Each row is followed by one of two labels, saying whether the row has a hidden trait. Each part has a new trait and two new labels.
(in the rows, 128 means zero)
[144 131 138 116 133 153 164 157 128 182 119 127 143 255 111 113  27 121
 156 119 103 121 122 128 138 142 101 122 132 155  95  88 136] : A
[160 155  87 101 131 151 150 170 134 138 122 117 137 200 139  96  50 141
 154 139 107 128 117 123 133 136 118 133 132 148 102  77 135] : C
[175 139  65 104 138 152 150 158 134 107 110 139 140 138 166  98  32  93
 153  84 111 126 134 124 136 108 125 126 125 124  89  93 127] : A
[194 150  59  92 122 152 204 143 112  84 112 144 133 152 164 101  56 126
 155  93 117 123 129 124 134 115 135 145 128 138 113  94 136] : C
[138 139  80  95 130 159 149 154 128  91 116 161 139 159 197 102  58  89
 132  68 110 121 136 126 138 121 121 106 137 126 102  94 129] : A
[151 140 125  95 133 139 158 112 107 140 124 167 133 230 135 104  67 100
  97 109 105 109 128 129 149 102 107  82 146 140 124  85 135] : C
[141 136 152 120 125 141 129 131 125 220 130 121 138 248 116 119  41 105
 136 115 103 119 128 125 147 142 109 105 144 150  89 101 133] : A
[152 164 131 111 126 125  96 120 122 186 138 118 131 203 116 111  72 125
 138 136 103 121 121 123 138 118 119 108 146 149  91  96 134] : C
[174 143  64  93 140 148 159 155 125 127 108 159 137 166 155  99  45  88
 141 119 107 126 128 127 130  90 126 120 120 131 102  80 133] : A
[130 148 148 103 135 128 123 117 116 182 134 149 133 254 116 107  74 105
 112 127  93 112 123 128 147 119 105  73 147 150 108  94 135] : C
[176 135  54 105 127 151 140 157 133 118 110 139 139 133 178  99  37  90
 155  87 113 129 135 123 134 107 130 133 126 127  88  97 127] : A
[192 163  85  88 102 139 150 106 112  78 137 140 131 132 201 103  78 130
 140  79 120 129 145 116 130  98 145 136 143 144  86 135 132] : A
[136 150 108 113 141 142 125 157 131 219 115 129 138 231 103  97  28 103
 126 137  98 109 116 127 153 153 103  99 141 139 112  65 130] : A
[160 159  80 102 130 149 148 174 132 128 122 114 137 203 142 103  70 144
 161 131 105 125 118 124 131 132 122 137 131 149 103  68 134] : C
[163 157 127 100 121 128 136 100 106 127 134 161 131 199 149 111  83 120
 118 113 109 120 133 124 137  92 123 101 145 145 104 114 137] : C
[156 132  88 114 136 154 145 162 137 202 104 134 143 204 120 100   7  92
 150 109 104 122 126 128 145 137 109 121 129 132  92  74 126] : A
[183 147  61 102 128 151 142 156 134 116 111 144 138 128 175 106  43  94
 158  89 110 129 134 123 129 113 129 132 126 127  91 101 129] : A
[160 162 130  99 120 121 120 100 109 137 140 142 129 217 136 117  86 120
 121 118 110 120 129 124 133  98 120  94 145 148  94 113 139] : C
[112 142 128 115 146 139 126 155 130 224 118 134 137 246  93 101  31 105
 124 139  91 106 115 128 156 149  98  87 143 141 114  50 131] : A
[170 151 120  96 123 134 157 105 102 114 127 155 132 198 156 109  84 114
 115  99 107 117 132 125 137  93 121  99 142 143 106 115 137] : C
